Below is a small trained network, with its code and all its weights. Each question gives an input and a class and asks what happens when units are switched off, that is, made to give their printed mean instead of their output.

import numpy as np


def w(rows, s, z=0):
    codes = np.array(rows[::2]) - 128.0
    scale = np.full(codes.shape[1], s)
    scale[-1] = z or s
    return codes * scale


def norm(h):
    return h / np.sqrt((h * h).mean(-1, keepdims=True) + 1e-5)


def f(y):
    return np.maximum(y, 0)


def log_softmax(a):
    a = a - a.max(-1, keepdims=True)
    return a - np.log(np.exp(a).sum(-1, keepdims=True))


def net(x, mask):
    res = np.array(x, float).reshape(1, 4) / 4 @ E
    u = 0
    for l in range(4):
        y = f(norm(res) @ A[l][:, :-1].T + A[l][:, -1])
        res = res + np.where(mask[u : u + 4], y, B[l][:, -1]) @ B[l][:, :-1]
        u += 4
    return log_softmax(norm(res)[-1] @ U[:, :-1].T + U[:, -1])


A, B = {}, {}
E = w([
[161,36,182],'x0',
[212,103,82],'x1',
[90,69,2],'x2',
[119,245,185],'x3',
],0.0074)
A[0] = w([
[142,164,138,3],'L0N0',
[157,233,184,100],'L0N1',
[82,125,7,92],'L0N2',
[111,119,138,90],'L0N3',
],0.017,0.0027)
B[0] = w([
[103,194,122,148],'L0N0',
[92,195,11,247],'L0N1',
[131,251,92,254],'L0N2',
[101,120,137,135],'L0N3',
],0.012,0.0086)
A[1] = w([
[195,254,174,242],'L1N0',
[134,128,97,4],'L1N1',
[78,207,252,193],'L1N2',
[152,250,202,36],'L1N3',
],0.009,0.0036)
B[1] = w([
[117,81,68,255],'L1N0',
[110,122,135,128],'L1N1',
[5,189,132,169],'L1N2',
[55,193,90,171],'L1N3',
],0.012,0.0086)
A[2] = w([
[22,169,203,255],'L2N0',
[79,151,125,237],'L2N1',
[156,128,7,132],'L2N2',
[200,130,165,90],'L2N3',
],0.018,0.0032)
B[2] = w([
[162,2,104,183],'L2N0',
[169,118,46,196],'L2N1',
[54,109,118,252],'L2N2',
[80,134,147,136],'L2N3',
],0.016)
A[3] = w([
[113,7,124,254],'L3N0',
[128,186,106,150],'L3N1',
[150,136,128,37],'L3N2',
[105,149,166,114],'L3N3',
],0.015,0.0039)
B[3] = w([
[117,255,203,255],'L3N0',
[38,217,37,191],'L3N1',
[213,83,124,128],'L3N2',
[53,201,63,129],'L3N3',
],0.0076,0.0089)
U = w([
[207,112,144,1],'0',
[152,45,173,95],'1',
[84,136,56,192],'2',
[135,129,250,131],'3',
],0.022,0.0086)

Each question gives the input, the list of numbers given to net, and the class t.
The units are the neurons (one row each of A and B). Each row of codes is followed by its name. A weight is (code - 128) times the scale printed after its matrix; where a second scale follows, it is the last column's (A, B and U).
mask holds one flag per neuron, layer by layer. A switched-off neuron (its flag False) gives its mean, the last column of its row in B, instead of its output. The means were averaged over made-up inputs and are rounded, as every weight is.
A unit's drop is (log p(t) with every unit on - log p(t) with that unit switched off) / (log p(t) with every unit on - log p(t) with every unit switched off).
The circuit of an input: a set's keep is (log p(t) with only the set's units on - log p(t) with every unit switched off) / (log p(t) with every unit on - log p(t) with every unit switched off). Starting from the 12 units with the biggest drops (on a tie, the unit counted first), units are removed one at a time, each time the one whose removal leaves the highest keep (on an exact tie, the one counted first), for as long as the keep stays at least 0.8.
units of the circuit, in order: the units of the circuit, biggest drop first
most important unit: the unit with the biggest drop
top k neurons: the k neurons with the biggest drops, biggest first
top k neurons in layer l: the k neurons of layer l with the biggest drops, biggest first
drop of u: that unit's drop, to one decimal
input [3,6,-6,-6], class 3: most important unit : L0N2
input [3,-2,2,2], class 1: units of the circuit, in order : L2N0, L0N1, L0N2, L1N0
input [8,-3,-2,-3], class 1: top 3 neurons : L0N1, L1N0, L2N0
input [5,-7,-3,-8], class 3: top 3 neurons : L0N2, L0N1, L3N0
input [6,-6,-8,-4], class 1: units of the circuit, in order : L2N0, L0N2
input [2,-1,-3,-6], class 3: top 2 neurons : L0N2, L0N1
input [4,-1,0,-1], class 3: top 3 neurons : L0N2, L0N1, L1N2
input [2,3,0,-4], class 3: top 4 neurons : L0N1, L2N1, L0N2, L1N0
input [8,-4,4,-5], class 3: top 2 neurons : L0N1, L2N1
input [7,3,-2,-3], class 3: top 2 neurons : L0N1, L0N2
input [5,4,-1,2], class 3: top 3 neurons : L0N2, L0N1, L2N1
input [2,2,-6,-4], class 3: top 2 neurons : L0N2, L0N1
input [7,2,-2,2], class 1: top 3 neurons in layer 0 : L0N2, L0N1, L0N0
input [6,-1,-3,-7], class 3: most important unit : L0N1
input [8,5,-7,-1], class 3: top 2 neurons in layer 0 : L0N2, L0N1
input [8,-8,3,-2], class 1: drop of L0N1 : 0.6
input [3,6,-1,-2], class 3: drop of L0N2 : 0.6
